[  0 -30   0   5  -5 -12  14   0   3  13   0 -27  -9  13  10   1 -11   1
  12 -17  -3 -25  19 -15  34  13   5  -7  -4 -12  15  18   6   1   1   2
  -4  -1  14   7 -19   5  38 -19   9  43   9  14]
J82
[-12 -45  -4 -12 -19 -16   7  12   4   5  -1  -9   6   3  12  -1 -15   5
   1 -13  20 -24   6 -12  25  26  17 -13  -3  -3  10 -12   6   0   5  12
  -7   5   6  -1 -17   2  34 -28  19  40  -3   9]
j308
[ -4 -33  -4  -8 -14 -10  10 -34   0   7  -1 -11  -3   6  11   3 -11 -12
   6 -15  -2 -25   7 -15  15  12  10  -7  -4 -10  12  -2   8  -4   3  -3
  -2  -1  -6   7  -5  -5  24 -29   4  21   1   3]
J82
[-46 -29 -15  26  -4 -17  18  11  -6  21   8  -9 -11  53   6  -2   1   8
  16 -27  34 -34 -26   4  30  30  15 -22  -7  15   5  22  -4  -3  -8 -23
   3   0   8  -1  22  -6  39 -25  15  77  -4   7]
j308
[  7 -18   8   0 -10  10  11   9   4   6   5 -26   9   4   5   2   7   7
  13 -12   7 -26  22 -14  24  15  -9   4  -7 -24   0   9   9  10   0   5
  -8   2   4   7 -14   2  33 -38   2  38  30  18]
J82
[-34 -37 -27  -6 -22  -4  22  11   7  13  -6  24 -15  26   8  -2 -16   5
   8 -20  17 -28 -13  -7   8  26  29 -15 -15  20  13   6   8 -13  19  -8
   5  13  -7  -2   8   0  27 -30  13  48 -17   9]
j308
[ 10 -20 -18   8   1 -17   5   4  -5  14   8  -3  18  13  16   6   2  24
   1 -12   4 -19  18 -10  16  18  -7  -4   3 -12  -8  13   6   5  -6   7
 -10  -4   4   4 -14 -11  29 -27   8  43  -1  20]
J82
[  7  -5   8   4  -7 -13  16   9  -4   6   5 -36 -13   5   8   2   4  10
   6 -18  -6 -38  32  -7  32  23  -6   7  -3 -31   1  12   8   0  -9   7
 -11   3  14  11 -12   0  38 -41   4  51  21  21]
J82
[ -1 -29   3   0 -31 -13  13  14   2   4   4 -18 -13   9   9   3  -8   3
   9 -19   3 -35  16 -18  29  25   2  -5  -7 -35  31  10   4  -5 -14   5
  -4   4   9   4  -7   1  32 -35   8  43  13  17]
J82
[-18 -48  -3 -11 -15 -28  10  20   6  19   8   3   3  21  19  -1 -13   9
  25 -25   9 -37  12 -17   7  36  21 -28  -2  -3  24   5   3   0   7  -6
 -17  11   4   0 -14  -6  18 -23  13  49  51   7]
j308
[ -4 -11   5   4  -3  -5  19  11   3  13  34 -25   5  14   3  -6 -12  10
  12 -11   2 -34  21  -9  22  24  -2  -5  -2 -22   1  11   4   7 -10   7
   7  -8  10  11   3   6  38 -27   5  49  21   1]
J82
[ 17 -40  -5 -10 -11  -9  13  11  11  -3   6 -31  12   3  14  -2  -4   9
   4 -29   1 -29  21 -32  19  32   5  -5   0  -7  17   8  16  14   6  19
  -1 -11  13   3 -12  -1  35 -27 -14  33   7  13]
J82

[-10  -2  12  -2   2  -1  -5 -22  -3   1  12  -7   6  -6  34   2  -3  -7
   3   8   3  -9   0  -4  -1  -1   3   0   7  24   5   0  -4  -1   3  20
   6  -6   4 -11   1   9   1  10  -6   2 -18  -1]
G
[ 10  -4  -2  -5  15 -12  15  -7 -18  -9 -17  19 -22  -1 -30   1   8   7
  -1 -27   7  -5   2   7  50   1 -18   1   6 -24  -6   1  11   3   7  57
 -19  -1  -2  -4   0  -8   1  -6   3 -12  35  -5]
K
[-12  -1  19  -5  13  -2   4 -13 -10   2   3  -8   5  -5  21   0   1  -2
   1  -1  -4  -1 -13  -4   3  -1  -5  -2   1   7   6  -3  -2   2   1  34
 -14 -10   5  -6   3   6   0   9   1   3  16  -3]
G
[ -3  -2  13   2   9   2  14  -6 -13   5  -8 -14   0  -8   3   1   2  -2
  -2  -9   6 -14   1   2  25   5 -13   0  -2  -7  -2  -5  -7   0  -3  18
 -23   0  -8  -7  -8 -10  -1   6   2  10  63  -4]
G
[-18   3  12   0   4   1   3  -5  -5   6  -5 -10   5 -11   8  11   4   1
   0  -7   4  31   0   3   7   1  -5  -1   5  -6   0  -3  -4  -3  -4  37
 -17  -3  -5  -4   0   3  -1   8   4   5  40  -3]
X
